Below is a small trained network, with its code and all its weights. Each question gives an input and a class and asks what happens when units are switched off, that is, made to give their printed mean instead of their output.

import numpy as np


def w(rows, s, z=0):
    codes = np.array(rows[::2]) - 128.0
    scale = np.full(codes.shape[1], s)
    scale[-1] = z or s
    return codes * scale


def f(y):
    return y / 2 * (1 + np.tanh(0.7978845608 * (y + 0.044715 * y**3)))


def log_softmax(a):
    a = a - a.max(-1, keepdims=True)
    return a - np.log(np.exp(a).sum(-1, keepdims=True))


def net(x, mask):
    res = np.array(x, float).reshape(1, 6) / 4 @ E
    y = f(res @ A[0][:, :-1].T + A[0][:, -1])
    res = res + np.where(mask, y, B[0][:, -1]) @ B[0][:, :-1]
    return log_softmax(res[-1] @ U[:, :-1].T + U[:, -1])


A, B = {}, {}
E = w([
[110,76,95,18,197,144,37,154,225,128],'x0',
[2,166,177,111,129,36,86,75,133,146],'x1',
[239,77,147,150,251,92,180,137,136,216],'x2',
[163,60,47,80,137,87,214,33,66,102],'x3',
[127,23,196,209,90,226,88,160,11,109],'x4',
[93,194,102,142,173,133,79,116,86,127],'x5',
],0.0087)
A[0] = w([
[154,160,112,105,203,23,151,114,147,114,89],'N1',
[135,213,125,144,45,70,174,129,96,122,184],'N2',
[58,212,108,68,108,120,52,166,192,79,139],'N3',
[165,142,55,94,120,97,208,142,63,127,226],'N4',
[115,101,91,14,161,109,114,46,134,145,252],'N5',
[186,80,129,184,153,143,109,138,47,163,153],'N6',
[233,134,162,124,130,140,149,177,151,166,136],'N7',
[140,136,157,163,3,150,103,101,71,60,221],'N8',
[121,166,156,154,127,166,128,131,45,143,101],'N9',
[142,183,58,79,214,70,105,127,208,174,202],'N10',
[168,161,97,159,62,157,157,125,60,167,109],'N11',
[144,2,117,80,177,74,134,139,119,90,119],'N12',
[143,180,85,120,54,99,208,151,149,95,36],'N13',
[20,151,249,155,145,95,103,128,118,129,118],'N14',
[39,190,199,160,97,83,45,129,188,175,133],'N15',
[129,100,165,175,151,167,73,107,38,111,98],'N16',
[196,157,123,114,170,40,212,66,133,206,88],'N17',
[189,114,215,206,131,231,138,178,145,167,201],'N18',
[207,83,179,125,172,140,103,196,152,186,82],'N19',
[150,14,123,98,135,161,129,97,83,126,145],'N20',
[140,43,171,79,141,190,108,118,148,134,191],'N21',
[195,39,139,182,169,157,131,173,145,147,119],'N22',
[140,135,98,155,168,100,111,118,107,76,27],'N23',
],0.0093,0.0042)
B[0] = w([
[156,157,132,109,195,102,157,106,102,132,201],'N1',
[126,171,160,167,77,123,147,70,154,122,211],'N2',
[93,146,152,20,134,182,32,141,163,113,235],'N3',
[134,125,128,130,138,125,196,102,155,107,206],'N4',
[183,111,61,33,158,97,146,137,133,111,228],'N5',
[112,109,142,171,179,147,173,203,102,120,208],'N6',
[144,139,171,160,137,118,116,114,186,124,187],'N7',
[68,126,132,171,67,200,184,69,117,114,246],'N8',
[85,138,109,163,121,131,164,132,103,119,178],'N9',
[162,200,140,54,231,152,98,116,175,192,252],'N10',
[89,180,126,181,126,189,161,112,143,105,189],'N11',
[186,87,69,123,88,108,134,135,125,153,184],'N12',
[162,108,162,113,102,158,122,39,213,164,175],'N13',
[92,94,166,109,82,1,97,111,45,153,206],'N14',
[90,135,184,72,77,75,73,96,85,188,229],'N15',
[101,107,106,126,149,131,149,179,25,103,199],'N16',
[161,140,148,148,183,56,199,103,122,129,224],'N17',
[106,92,184,216,110,123,86,184,141,96,245],'N18',
[156,100,167,153,154,143,78,175,209,90,199],'N19',
[159,95,63,135,60,133,144,180,96,169,191],'N20',
[183,85,100,135,79,120,87,191,158,157,183],'N21',
[172,107,106,189,150,105,97,204,162,117,205],'N22',
[136,140,126,121,153,142,114,121,111,119,130],'N23',
],0.0098,0.014)
U = w([
[86,132,112,222,108,186,190,166,47,79,83],'0',
[211,56,3,107,85,112,151,172,144,138,110],'1',
[212,171,123,129,254,40,205,93,155,144,181],'2',
[130,185,149,220,52,181,182,74,158,106,137],'3',
[73,137,171,142,41,45,99,109,67,147,255],'4',
[182,95,169,239,137,145,88,210,173,107,183],'5',
[139,211,124,60,200,166,44,134,167,151,17],'6',
[83,109,106,65,79,209,125,99,184,50,79],'7',
],0.0097,0.0021)

Each question gives the input, the list of numbers given to net, and the class t.
The units are the neurons (one row each of A and B). Each row of codes is followed by its name. A weight is (code - 128) times the scale printed after its matrix; where a second scale follows, it is the last column's (A, B and U).
mask holds one flag per neuron, in row order. A switched-off neuron (its flag False) gives its mean, the last column of its row in B, instead of its output. The means were averaged over made-up inputs and are rounded, as every weight is.
A unit's drop is (log p(t) with every unit on - log p(t) with that unit switched off) / (log p(t) with every unit on - log p(t) with every unit switched off).
The circuit of an input: a set's keep is (log p(t) with only the set's units on - log p(t) with every unit switched off) / (log p(t) with every unit on - log p(t) with every unit switched off). Starting from the 12 units with the biggest drops (on a tie, the unit counted first), units are removed one at a time, each time the one whose removal leaves the highest keep (on an exact tie, the one counted first), for as long as the keep stays at least 0.8.
units of the circuit, in order: the units of the circuit, biggest drop first
top k neurons: the k neurons with the biggest drops, biggest first
drop when u is switched off: that unit's drop, to one decimal
input [-3,0,-6,4,-8,7], class 6: units of the circuit, in order => (N3)
input [-1,-4,4,5,1,1], class 1: top 4 neurons => (N20; N10; N12; N2)
input [-2,-2,-1,5,-1,-8], class 1: top 3 neurons => (N10; N20; N12)
input [-1,-5,-8,-8,-3,2], class 7: units of the circuit, in order => (N3; N10)
input [-4,0,-6,3,4,-3], class 0: top 3 neurons => (N16; N10; N7)
input [4,-4,8,-5,-4,-8], class 5: top 2 neurons => (N19; N18)
input [-6,-5,-6,6,3,-2], class 3: top 2 neurons => (N13; N2)
input [-1,-3,-6,-4,-1,-3], class 7: top 3 neurons => (N3; N17; N14)
input [-1,-4,-1,-2,-1,7], class 0: units of the circuit, in order => (N10; N19)
input [2,5,1,0,1,0], class 4: top 4 neurons => (N14; N10; N19; N15)
input [3,-8,5,-1,-3,0], class 5: top 2 neurons => (N19; N22)
input [7,4,4,0,-2,-2], class 6: top 3 neurons => (N10; N4; N3)
input [5,-2,-7,-2,8,3], class 0: top 2 neurons => (N8; N16)
input [-1,-7,-6,2,2,-2], class 3: units of the circuit, in order => (N8)
input [0,0,-8,7,4,-8], class 3: top 2 neurons => (N8; N3)
input [3,-3,-7,6,6,-2], class 0: top 2 neurons => (N8; N10)
input [0,-2,5,-6,-7,7], class 6: top 2 neurons => (N10; N3)
input [7,6,8,5,5,7], class 1: top 2 neurons => (N12; N20)
input [-1,-2,-7,3,-7,-6], class 7: drop when N3 is switched off => 0.2
input [-1,5,0,-2,-4,3], class 6: units of the circuit, in order => (N3)
input [-4,-2,4,6,1,-7], class 1: drop when N6 is switched off => -0.3
input [7,5,-4,5,-7,-8], class 6: drop when N3 is switched off => 3.4
input [-8,-4,-4,-6,0,-3], class 3: drop when N18 is switched off => 0.0
